Here is a tiny trained network, its code and every weight. The questions are about switching its units off for an input and a class, where a switched-off unit gives its printed mean instead of its output.

import numpy as np


def w(rows, s, z=0):
    codes = np.array(rows[::2]) - 128.0
    scale = np.full(codes.shape[1], s)
    scale[-1] = z or s
    return codes * scale


def norm(h):
    return h / np.sqrt((h * h).mean(-1, keepdims=True) + 1e-5)


def f(y):
    return y / 2 * (1 + np.tanh(0.7978845608 * (y + 0.044715 * y**3)))


def log_softmax(a):
    a = a - a.max(-1, keepdims=True)
    return a - np.log(np.exp(a).sum(-1, keepdims=True))


def net(x, mask):
    res = np.array(x, float).reshape(1, 3) / 4 @ E
    u = 0
    for l in range(2):
        y = f(norm(res) @ A[l][:, :-1].T + A[l][:, -1])
        res = res + np.where(mask[u : u + 4], y, B[l][:, -1]) @ B[l][:, :-1]
        u += 4
    return log_softmax(norm(res)[-1] @ U[:, :-1].T + U[:, -1])


A, B = {}, {}
E = w([
[75,115,183,94],'x0',
[118,41,139,185],'x1',
[161,190,253,204],'x2',
],0.0023)
A[0] = w([
[1,139,203,71,77],'L0N0',
[160,213,86,37,61],'L0N1',
[185,162,43,187,116],'L0N2',
[29,115,145,86,250],'L0N3',
],0.0054,0.0022)
B[0] = w([
[228,48,44,110,199],'L0N0',
[39,140,170,77,196],'L0N1',
[214,2,188,14,187],'L0N2',
[186,125,180,103,254],'L0N3',
],0.005,0.0022)
A[1] = w([
[178,171,33,94,125],'L1N0',
[30,73,7,78,14],'L1N1',
[84,19,75,254,61],'L1N2',
[94,122,17,119,252],'L1N3',
],0.0052,0.0012)
B[1] = w([
[105,122,169,122,172],'L1N0',
[159,164,117,248,248],'L1N1',
[74,238,143,2,202],'L1N2',
[135,153,248,165,191],'L1N3',
],0.0068,0.0015)
U = w([
[131,173,179,251,231],'0',
[75,188,164,20,152],'1',
[207,41,127,77,207],'2',
[139,102,100,80,130],'3',
[88,97,54,155,7],'4',
[111,90,64,160,13],'5',
[91,94,57,156,3],'6',
],0.011,0.005)

Each question gives the input, the list of numbers given to net, and the class t.
The units are the neurons (one row each of A and B). Each row of codes is followed by its name. A weight is (code - 128) times the scale printed after its matrix; where a second scale follows, it is the last column's (A, B and U).
mask holds one flag per neuron, layer by layer. A switched-off neuron (its flag False) gives its mean, the last column of its row in B, instead of its output. The means were averaged over made-up inputs and are rounded, as every weight is.
A unit's drop is (log p(t) with every unit on - log p(t) with that unit switched off) / (log p(t) with every unit on - log p(t) with every unit switched off).
The circuit of an input: a set's keep is (log p(t) with only the set's units on - log p(t) with every unit switched off) / (log p(t) with every unit on - log p(t) with every unit switched off). Starting from all 8 units, units are removed one at a time, each time the one whose removal leaves the highest keep (on an exact tie, the one counted first), for as long as the keep stays at least 0.8.
circuit, biggest first: the units of the circuit, biggest drop first
most important unit: the unit with the biggest drop
top k neurons: the k neurons with the biggest drops, biggest first
drop of u: that unit's drop, to one decimal
input [-8,-8,-5], class 1: most important unit : L0N2
input [-7,-3,5], class 2: top 4 neurons : L0N2, L1N1, L1N3, L1N2
input [7,-5,-3], class 2: top 2 neurons : L0N3, L0N0
input [-3,4,0], class 1: top 3 neurons : L1N2, L0N3, L0N0
input [-6,6,-4], class 1: top 2 neurons : L1N2, L0N0
input [5,8,2], class 1: top 2 neurons : L1N2, L0N2
input [-8,8,-2], class 1: top 3 neurons : L1N2, L0N0, L0N3
input [-8,-8,4], class 1: circuit, biggest first : L0N1, L1N1
input [6,1,-7], class 0: top 3 neurons : L0N2, L1N1, L1N3
input [6,2,4], class 2: top 2 neurons : L0N0, L1N1
input [5,3,-8], class 0: circuit, biggest first : L1N1, L1N3
input [-6,-4,5], class 2: top 2 neurons : L0N2, L1N1
input [-8,-5,4], class 2: top 3 neurons : L0N2, L1N2, L1N3
input [7,-2,-2], class 2: circuit, biggest first : L0N0
input [0,6,-5], class 1: top 2 neurons : L1N2, L0N1
input [6,-7,-7], class 0: top 2 neurons : L0N2, L1N1
input [8,6,-8], class 0: circuit, biggest first : L1N1, L0N2
input [0,4,-8], class 0: top 2 neurons : L1N1, L1N3
input [0,5,-4], class 1: top 2 neurons : L1N2, L0N1
input [5,5,-5], class 0: circuit, biggest first : L1N1
input [4,8,1], class 1: drop of L0N2 : 0.2
input [-5,3,2], class 2: drop of L0N2 : 2.8
input [8,8,-5], class 1: drop of L1N2 : 2.2
input [-4,1,-6], class 0: drop of L0N0 : 0.2
